Below is a small trained network, with its code and all its weights. Each question gives an input and a class and asks what happens when units are switched off, that is, made to give their printed mean instead of their output.

import numpy as np


def w(rows, s, z=0):
    codes = np.array(rows[::2]) - 128.0
    scale = np.full(codes.shape[1], s)
    scale[-1] = z or s
    return codes * scale


def f(y):
    return y / 2 * (1 + np.tanh(0.7978845608 * (y + 0.044715 * y**3)))


def log_softmax(a):
    a = a - a.max(-1, keepdims=True)
    return a - np.log(np.exp(a).sum(-1, keepdims=True))


def net(x, mask):
    res = np.array(x, float).reshape(1, 8) / 4 @ E
    y = f(res @ A[0][:, :-1].T + A[0][:, -1])
    res = res + np.where(mask, y, B[0][:, -1]) @ B[0][:, :-1]
    return log_softmax(res[-1] @ U[:, :-1].T + U[:, -1])


A, B = {}, {}
E = w([
[133,132,126,126],'x0',
[121,127,139,127],'x1',
[132,128,121,127],'x2',
[124,127,129,125],'x3',
[217,232,200,242],'x4',
[3,186,43,209],'x5',
[119,124,143,130],'x6',
[139,132,107,126],'x7',
],0.0053)
A[0] = w([
[170,187,107,143,255],'neuron 1',
[66,62,95,105,83],'neuron 2',
[71,81,96,41,108],'neuron 3',
[71,79,119,65,100],'neuron 4',
[41,174,54,212,89],'neuron 5',
[255,43,179,67,106],'neuron 6',
[73,92,105,53,86],'neuron 7',
[13,200,55,173,99],'neuron 8',
[135,105,70,108,190],'neuron 9',
[98,68,92,65,82],'neuron 10',
[83,73,81,46,97],'neuron 11',
[172,220,181,188,75],'neuron 12',
[174,222,185,196,94],'neuron 13',
[220,112,193,30,100],'neuron 14',
],0.0065,0.0096)
B[0] = w([
[106,16,153,108,254],'neuron 1',
[166,173,101,179,129],'neuron 2',
[230,110,102,202,147],'neuron 3',
[170,128,98,167,135],'neuron 4',
[115,204,93,90,152],'neuron 5',
[24,247,69,110,169],'neuron 6',
[226,189,68,235,132],'neuron 7',
[101,211,119,71,161],'neuron 8',
[121,83,223,143,180],'neuron 9',
[217,206,48,230,130],'neuron 10',
[218,130,83,216,143],'neuron 11',
[229,160,99,206,140],'neuron 12',
[225,114,99,169,151],'neuron 13',
[45,254,60,132,156],'neuron 14',
],0.0074,0.0088)
U = w([
[208,151,97,232,1],'0',
[70,246,94,94,9],'1',
[124,89,139,121,242],'2',
[118,90,144,129,208],'3',
[122,87,145,120,189],'4',
[123,86,132,117,175],'5',
[108,101,139,137,121],'6',
[121,101,142,116,113],'7',
],0.014,0.0048)

Each question gives the input, the list of numbers given to net, and the class t.
The units are the neurons (one row each of A and B). Each row of codes is followed by its name. A weight is (code - 128) times the scale printed after its matrix; where a second scale follows, it is the last column's (A, B and U).
mask holds one flag per neuron, in row order. A switched-off neuron (its flag False) gives its mean, the last column of its row in B, instead of its output. The means were averaged over made-up inputs and are rounded, as every weight is.
A unit's drop is (log p(t) with every unit on - log p(t) with that unit switched off) / (log p(t) with every unit on - log p(t) with every unit switched off).
The circuit of an input: a set's keep is (log p(t) with only the set's units on - log p(t) with every unit switched off) / (log p(t) with every unit on - log p(t) with every unit switched off). Starting from the 12 units with the biggest drops (on a tie, the unit counted first), units are removed one at a time, each time the one whose removal leaves the highest keep (on an exact tie, the one counted first), for as long as the keep stays at least 0.8.
units of the circuit, in order: the units of the circuit, biggest drop first
top k neurons: the k neurons with the biggest drops, biggest first
drop of u: that unit's drop, to one decimal
input [4,2,-8,2,-5,-8,0,-3], class 1: top neuron => [neuron 6]
input [-1,4,0,-2,-6,8,3,3], class 1: top 2 neurons => [neuron 8; neuron 5]
input [1,-7,-2,-7,4,-8,8,5], class 1: units of the circuit, in order => [neuron 6; neuron 14]
input [7,4,2,3,3,-8,7,-5], class 1: top 2 neurons => [neuron 6; neuron 14]
input [-1,6,-3,-3,-4,8,-6,-3], class 1: top 3 neurons => [neuron 8; neuron 5; neuron 1]
input [4,1,2,-5,-6,-8,7,-1], class 1: top 3 neurons => [neuron 6; neuron 14; neuron 1]
input [-5,-3,6,-7,-8,8,-5,4], class 0: top 2 neurons => [neuron 3; neuron 11]
input [1,-3,4,4,-6,-2,0,-1], class 0: drop of neuron 3 => 0.2
input [5,7,-1,-7,-6,-7,1,0], class 1: drop of neuron 14 => 0.4
input [-2,-7,4,-7,2,-7,5,-5], class 1: drop of neuron 14 => 0.4
